Here is a tiny trained network, its code and every weight. The questions are about switching its units off for an input and a class, where a switched-off unit gives its printed mean instead of its output.

import numpy as np


def w(rows, s, z=0):
    codes = np.array(rows[::2]) - 128.0
    scale = np.full(codes.shape[1], s)
    scale[-1] = z or s
    return codes * scale


def norm(h):
    return h / np.sqrt((h * h).mean(-1, keepdims=True) + 1e-5)


def f(y):
    return y / 2 * (1 + np.tanh(0.7978845608 * (y + 0.044715 * y**3)))


def log_softmax(a):
    a = a - a.max(-1, keepdims=True)
    return a - np.log(np.exp(a).sum(-1, keepdims=True))


def net(x, mask):
    res = np.array(x, float).reshape(1, 8) / 4 @ E
    u = 0
    for l in range(4):
        y = f(norm(res) @ A[l][:, :-1].T + A[l][:, -1])
        res = res + np.where(mask[u : u + 8], y, B[l][:, -1]) @ B[l][:, :-1]
        u += 8
    return log_softmax(norm(res)[-1] @ U[:, :-1].T + U[:, -1])


A, B = {}, {}
E = w([
[54,144,23,170,233,113,112,23,109],'x0',
[123,106,224,242,169,24,172,125,159],'x1',
[2,229,110,105,45,51,95,99,134],'x2',
[199,108,126,36,138,128,113,67,128],'x3',
[138,155,55,110,131,152,232,168,214],'x4',
[112,27,66,106,149,98,192,125,131],'x5',
[72,141,160,139,121,140,140,162,130],'x6',
[159,140,155,71,128,200,157,77,217],'x7',
],0.0076)
A[0] = w([
[127,224,173,104,56,130,137,158,123,59],'0.n0',
[184,135,93,177,135,216,52,145,74,1],'0.n1',
[88,209,190,149,53,190,122,181,155,45],'0.n2',
[137,104,190,115,79,100,80,92,67,79],'0.n3',
[100,83,202,93,158,128,104,123,81,42],'0.n4',
[157,69,147,145,148,105,200,203,138,21],'0.n5',
[169,133,139,141,156,210,49,140,73,9],'0.n6',
[157,91,250,155,147,85,121,105,120,57],'0.n7',
],0.011,0.0043)
B[0] = w([
[118,155,178,84,90,122,102,204,133,228],'0.n0',
[190,164,137,88,219,153,110,108,33,196],'0.n1',
[76,222,183,85,122,138,86,190,177,246],'0.n2',
[99,18,121,93,110,92,75,103,140,213],'0.n3',
[76,53,102,167,184,146,69,170,149,169],'0.n4',
[192,107,111,144,23,85,254,196,65,221],'0.n5',
[157,180,162,87,200,171,89,110,44,208],'0.n6',
[157,84,207,188,158,126,47,86,152,254],'0.n7',
],0.0098,0.0049)
A[1] = w([
[169,134,68,117,60,64,77,123,108,63],'1.n0',
[139,103,103,104,138,163,139,205,76,135],'1.n1',
[120,88,71,147,130,134,199,206,121,84],'1.n2',
[175,126,92,65,104,214,182,59,204,91],'1.n3',
[241,131,182,201,107,135,178,131,182,4],'1.n4',
[138,96,147,128,125,122,138,126,157,76],'1.n5',
[134,135,97,103,169,217,109,129,100,59],'1.n6',
[5,202,104,225,167,40,142,97,112,64],'1.n7',
],0.015,0.0036)
B[1] = w([
[130,74,147,6,119,94,134,131,125,148],'1.n0',
[195,167,178,158,66,168,137,77,122,197],'1.n1',
[204,105,129,125,42,166,175,142,142,202],'1.n2',
[56,98,49,142,159,221,123,130,148,227],'1.n3',
[73,158,83,133,223,59,105,219,14,224],'1.n4',
[154,139,119,177,141,116,107,142,111,145],'1.n5',
[184,169,116,129,147,151,107,106,112,206],'1.n6',
[152,220,75,135,125,23,189,20,186,255],'1.n7',
],0.016,0.0088)
A[2] = w([
[140,43,162,204,229,112,187,162,189,77],'2.n0',
[28,105,97,232,150,223,124,110,132,148],'2.n1',
[66,105,125,166,150,117,85,84,117,46],'2.n2',
[143,99,154,165,167,84,129,156,141,85],'2.n3',
[42,12,202,244,118,157,98,26,181,2],'2.n4',
[57,222,165,96,82,122,109,192,188,93],'2.n5',
[74,133,86,142,221,192,136,162,217,82],'2.n6',
[3,244,200,109,52,148,121,159,163,73],'2.n7',
],0.012,0.0031)
B[2] = w([
[134,146,202,122,84,89,89,164,12,178],'2.n0',
[26,123,90,78,93,199,120,130,104,206],'2.n1',
[173,79,154,127,157,146,171,107,178,148],'2.n2',
[90,148,119,170,106,146,71,160,102,165],'2.n3',
[157,42,132,197,156,115,103,34,250,168],'2.n4',
[126,175,155,83,122,169,93,230,185,236],'2.n5',
[78,84,65,136,85,180,109,105,140,199],'2.n6',
[174,201,123,72,73,143,62,251,208,253],'2.n7',
],0.014,0.0068)
A[3] = w([
[62,68,188,78,75,96,85,107,109,73],'3.n0',
[128,144,97,147,185,70,216,100,155,113],'3.n1',
[96,94,222,159,200,47,117,180,93,76],'3.n2',
[138,105,191,157,135,74,76,68,183,3],'3.n3',
[187,169,157,112,254,172,129,133,85,49],'3.n4',
[174,68,166,161,102,155,238,182,151,55],'3.n5',
[149,102,120,138,134,61,152,184,165,33],'3.n6',
[169,120,140,130,136,144,203,162,126,92],'3.n7',
],0.014,0.0032)
B[3] = w([
[153,77,149,84,248,98,211,165,166,164],'3.n0',
[67,198,188,135,105,61,136,146,122,236],'3.n1',
[25,126,75,187,186,112,101,176,110,254],'3.n2',
[167,83,121,203,119,210,169,119,225,196],'3.n3',
[143,158,164,122,133,103,79,30,73,254],'3.n4',
[128,77,173,163,12,147,165,118,120,181],'3.n5',
[148,139,121,134,151,226,61,58,86,171],'3.n6',
[83,66,201,124,87,145,118,110,151,159],'3.n7',
],0.014,0.0061)
U = w([
[68,101,154,200,177,51,103,213,29,129],'0',
[87,196,112,131,109,4,196,44,177,141],'1',
[161,57,174,163,2,140,216,162,84,135],'2',
[193,152,173,105,175,173,52,30,56,139],'3',
[51,91,36,97,124,211,156,99,124,182],'4',
[123,27,150,11,182,69,164,121,155,2],'5',
[132,185,180,60,102,126,61,228,203,165],'6',
[127,21,189,209,197,89,91,105,209,116],'7',
],0.013,0.004)

Each question gives the input, the list of numbers given to net, and the class t.
The units are the neurons (one row each of A and B). Each row of codes is followed by its name. A weight is (code - 128) times the scale printed after its matrix; where a second scale follows, it is the last column's (A, B and U).
mask holds one flag per neuron, layer by layer. A switched-off neuron (its flag False) gives its mean, the last column of its row in B, instead of its output. The means were averaged over made-up inputs and are rounded, as every weight is.
A unit's drop is (log p(t) with every unit on - log p(t) with that unit switched off) / (log p(t) with every unit on - log p(t) with every unit switched off).
The circuit of an input: a set's keep is (log p(t) with only the set's units on - log p(t) with every unit switched off) / (log p(t) with every unit on - log p(t) with every unit switched off). Starting from the 12 units with the biggest drops (on a tie, the unit counted first), units are removed one at a time, each time the one whose removal leaves the highest keep (on an exact tie, the one counted first), for as long as the keep stays at least 0.8.
units of the circuit, in order: the units of the circuit, biggest drop first
k most important neurons: the k neurons with the biggest drops, biggest first
top k neurons in layer l: the k neurons of layer l with the biggest drops, biggest first
drop of u: that unit's drop, to one decimal
input [4,7,-3,-2,-1,-8,1,1], class 0: units of the circuit, in order	[1.n4]
input [2,-4,2,7,1,-2,1,-6], class 5: 2 most important neurons	[1.n0, 3.n0]
input [-2,1,-3,-4,-1,-1,8,-6], class 2: units of the circuit, in order	[0.n5, 1.n2]
input [-7,-8,1,7,-4,-2,-8,7], class 3: 2 most important neurons	[0.n6, 1.n6]
input [-5,8,-3,-2,-1,-8,7,-2], class 0: 4 most important neurons	[0.n7, 1.n4, 3.n2, 0.n5]
input [0,4,1,1,7,-5,-8,2], class 4: units of the circuit, in order	[1.n3, 0.n7]
input [-8,-2,-5,-3,-5,8,-6,6], class 2: 3 most important neurons	[0.n5, 1.n2, 1.n1]
input [-6,7,1,-7,6,0,-2,0], class 0: 4 most important neurons	[1.n4, 0.n5, 3.n2, 0.n7]
input [7,-6,8,4,2,6,4,1], class 1: 2 most important neurons	[1.n7, 3.n1]
input [-8,1,0,1,0,5,2,3], class 2: 3 most important neurons	[0.n5, 1.n2, 3.n5]
input [5,3,-4,-1,-6,5,-3,-2], class 7: 2 most important neurons	[2.n4, 1.n4]
input [-6,-3,2,-4,2,8,3,8], class 2: 3 most important neurons	[1.n2, 0.n7, 0.n5]
input [-8,-2,-8,2,-7,-1,-3,-3], class 3: 2 most important neurons	[0.n6, 0.n1]
input [-6,-4,-3,5,1,5,-1,8], class 4: units of the circuit, in order	[1.n3]
input [5,3,4,0,6,2,-1,7], class 4: 3 most important neurons	[1.n3, 2.n6, 2.n1]
input [2,0,7,1,-7,5,-8,-5], class 1: top 2 neurons in layer 0	[0.n0, 0.n5]
input [0,2,-7,-6,2,-1,4,-7], class 2: 2 most important neurons	[1.n2, 0.n5]
input [7,-7,3,-8,-5,0,8,-3], class 1: drop of 1.n7	1.3
input [-5,-1,-7,-7,1,3,4,5], class 2: drop of 1.n2	0.4
input [2,0,1,-7,0,-4,-2,-4], class 1: units of the circuit, in order	[1.n7]
input [-1,5,0,-7,2,6,-2,5], class 2: drop of 0.n5	1.4
input [4,-6,5,8,4,-6,-7,-4], class 5: drop of 1.n0	1.2
input [-4,5,-1,-3,-6,4,7,0], class 7: top 2 neurons in layer 2	[2.n4, 2.n2]
